Below are the code and all the weights of a small trained network. Each question names an input and a class and asks about switching units off, where a switched-off unit gives its printed mean instead of its output.

import numpy as np


def w(rows, s, z=0):
    codes = np.array(rows[::2]) - 128.0
    scale = np.full(codes.shape[1], s)
    scale[-1] = z or s
    return codes * scale


def f(y):
    return y / 2 * (1 + np.tanh(0.7978845608 * (y + 0.044715 * y**3)))


def log_softmax(a):
    a = a - a.max(-1, keepdims=True)
    return a - np.log(np.exp(a).sum(-1, keepdims=True))


def net(x, mask):
    res = np.array(x, float).reshape(1, 4) / 4 @ E
    y = f(res @ A[0][:, :-1].T + A[0][:, -1])
    res = res + np.where(mask, y, B[0][:, -1]) @ B[0][:, :-1]
    return log_softmax(res[-1] @ U[:, :-1].T + U[:, -1])


A, B = {}, {}
E = w([
[204,93,210],'x0',
[143,151,91],'x1',
[187,100,2],'x2',
[125,223,151],'x3',
],0.0079)
A[0] = w([
[133,132,124,67],'n0',
[18,84,51,110],'n1',
[250,117,166,147],'n2',
[52,150,219,144],'n3',
[56,82,75,57],'n4',
[165,149,101,158],'n5',
[148,168,107,234],'n6',
[124,163,106,88],'n7',
[142,117,192,254],'n8',
[105,175,70,122],'n9',
[94,233,83,61],'n10',
[68,212,108,70],'n11',
[103,152,129,34],'n12',
[167,192,158,120],'n13',
[86,191,118,119],'n14',
[62,241,100,97],'n15',
[139,124,107,60],'n16',
[196,124,37,95],'n17',
],0.015,0.005)
B[0] = w([
[153,117,145,114],'n0',
[153,213,202,223],'n1',
[1,94,21,228],'n2',
[90,253,221,250],'n3',
[177,180,168,170],'n4',
[124,173,64,171],'n5',
[106,217,46,194],'n6',
[101,123,60,137],'n7',
[37,174,181,224],'n8',
[71,119,64,190],'n9',
[98,55,67,200],'n10',
[224,70,80,190],'n11',
[185,97,132,122],'n12',
[118,250,104,167],'n13',
[194,90,94,177],'n14',
[240,73,52,224],'n15',
[174,122,132,126],'n16',
[255,205,98,254],'n17',
],0.024,0.0079)
U = w([
[77,117,114,254],'0',
[144,167,151,210],'1',
[123,114,92,23],'2',
[154,122,70,167],'3',
[152,2,179,60],'4',
[68,155,121,114],'5',
[72,92,161,19],'6',
],0.0099,0.0074)

Each question gives the input, the list of numbers given to net, and the class t.
The units are the neurons (one row each of A and B). Each row of codes is followed by its name. A weight is (code - 128) times the scale printed after its matrix; where a second scale follows, it is the last column's (A, B and U).
mask holds one flag per neuron, in row order. A switched-off neuron (its flag False) gives its mean, the last column of its row in B, instead of its output. The means were averaged over made-up inputs and are rounded, as every weight is.
A unit's drop is (log p(t) with every unit on - log p(t) with that unit switched off) / (log p(t) with every unit on - log p(t) with every unit switched off).
The circuit of an input: a set's keep is (log p(t) with only the set's units on - log p(t) with every unit switched off) / (log p(t) with every unit on - log p(t) with every unit switched off). Starting from the 12 units with the biggest drops (on a tie, the unit counted first), units are removed one at a time, each time the one whose removal leaves the highest keep (on an exact tie, the one counted first), for as long as the keep stays at least 0.8.
units of the circuit, in order: the units of the circuit, biggest drop first
most important unit: the unit with the biggest drop
k most important neurons: the k neurons with the biggest drops, biggest first
drop when u is switched off: that unit's drop, to one decimal
input [8,-3,1,0], class 0: units of the circuit, in order : [n2]
input [1,-7,-4,-4], class 5: units of the circuit, in order : [n17, n8]
input [3,-8,7,6], class 0: units of the circuit, in order : [n15, n2]
input [3,5,-6,4], class 5: 2 most important neurons : [n17, n8]
input [-1,-3,3,-2], class 1: 3 most important neurons : [n2, n15, n10]
input [-4,2,0,-3], class 1: 2 most important neurons : [n1, n2]
input [2,-7,-7,-3], class 5: 2 most important neurons : [n8, n17]
input [8,-1,1,-4], class 0: 2 most important neurons : [n3, n2]
input [7,-6,2,3], class 0: 2 most important neurons : [n3, n1]
input [8,-6,6,-5], class 0: 2 most important neurons : [n2, n15]
input [-8,-5,-6,-1], class 1: 2 most important neurons : [n3, n1]
input [-8,6,-8,0], class 3: drop when n15 is switched off : 0.3
input [4,-6,1,0], class 0: drop when n1 is switched off : 0.2
input [-1,-7,8,-7], class 1: most important unit : n1
input [0,3,-3,-8], class 6: drop when n5 is switched off : 0.1
